Below are the code and all the weights of a small trained network. Each question names an input and a class and asks about switching units off, where a switched-off unit gives its printed mean instead of its output.

import numpy as np


def w(rows, s, z=0):
    codes = np.array(rows[::2]) - 128.0
    scale = np.full(codes.shape[1], s)
    scale[-1] = z or s
    return codes * scale


def f(y):
    return np.maximum(y, 0)


def log_softmax(a):
    a = a - a.max(-1, keepdims=True)
    return a - np.log(np.exp(a).sum(-1, keepdims=True))


def net(x, mask):
    res = np.array(x, float).reshape(1, 2) / 4 @ E
    y = f(res @ A[0][:, :-1].T + A[0][:, -1])
    res = res + np.where(mask, y, B[0][:, -1]) @ B[0][:, :-1]
    return log_softmax(res[-1] @ U[:, :-1].T + U[:, -1])


A, B = {}, {}
E = w([
[57,253,173],'x0',
[55,113,1],'x1',
],0.011)
A[0] = w([
[131,88,250,224],'neuron 0',
[199,50,88,142],'neuron 1',
[41,130,14,202],'neuron 2',
[49,166,181,91],'neuron 3',
[69,221,111,122],'neuron 4',
[202,128,231,89],'neuron 5',
[195,142,187,95],'neuron 6',
[131,158,64,253],'neuron 7',
[168,86,87,91],'neuron 8',
[71,144,12,64],'neuron 9',
[187,132,207,76],'neuron 10',
[67,179,163,116],'neuron 11',
[157,15,130,112],'neuron 12',
[185,69,122,85],'neuron 13',
[51,213,130,147],'neuron 14',
],0.012)
B[0] = w([
[206,88,119,219],'neuron 0',
[81,167,214,201],'neuron 1',
[176,83,106,250],'neuron 2',
[40,103,149,175],'neuron 3',
[95,107,180,201],'neuron 4',
[128,57,55,183],'neuron 5',
[115,20,45,163],'neuron 6',
[241,98,162,225],'neuron 7',
[53,162,138,160],'neuron 8',
[87,36,7,188],'neuron 9',
[77,72,61,165],'neuron 10',
[90,133,181,182],'neuron 11',
[48,129,219,189],'neuron 12',
[74,148,144,163],'neuron 13',
[107,109,191,215],'neuron 14',
],0.012,0.017)
U = w([
[112,75,63,120],'0',
[40,135,206,113],'1',
[255,138,181,253],'2',
[120,176,83,86],'3',
[148,179,107,79],'4',
],0.018,0.0071)

Each question gives the input, the list of numbers given to net, and the class t.
The units are the neurons (one row each of A and B). Each row of codes is followed by its name. A weight is (code - 128) times the scale printed after its matrix; where a second scale follows, it is the last column's (A, B and U).
mask holds one flag per neuron, in row order. A switched-off neuron (its flag False) gives its mean, the last column of its row in B, instead of its output. The means were averaged over made-up inputs and are rounded, as every weight is.
A unit's drop is (log p(t) with every unit on - log p(t) with that unit switched off) / (log p(t) with every unit on - log p(t) with every unit switched off).
The circuit of an input: a set's keep is (log p(t) with only the set's units on - log p(t) with every unit switched off) / (log p(t) with every unit on - log p(t) with every unit switched off). Starting from the 12 units with the biggest drops (on a tie, the unit counted first), units are removed one at a time, each time the one whose removal leaves the highest keep (on an exact tie, the one counted first), for as long as the keep stays at least 0.8.
circuit, biggest first: the units of the circuit, biggest drop first
top k neurons: the k neurons with the biggest drops, biggest first
drop of u: that unit's drop, to one decimal
input [-8,-5], class 1: circuit, biggest first	(neuron 12)
input [-6,4], class 1: top 2 neurons	(neuron 1; neuron 12)
input [-3,-2], class 2: top 2 neurons	(neuron 3; neuron 9)
input [3,0], class 2: top 2 neurons	(neuron 12; neuron 1)
input [-6,-6], class 0: top 4 neurons	(neuron 5; neuron 6; neuron 0; neuron 10)
input [-5,-4], class 1: top 4 neurons	(neuron 12; neuron 1; neuron 9; neuron 2)
input [-4,2], class 1: top 3 neurons	(neuron 0; neuron 12; neuron 1)
input [-8,-6], class 1: top 2 neurons	(neuron 12; neuron 1)
input [-3,3], class 2: drop of neuron 10	0.2
input [1,-3], class 2: drop of neuron 9	1.6
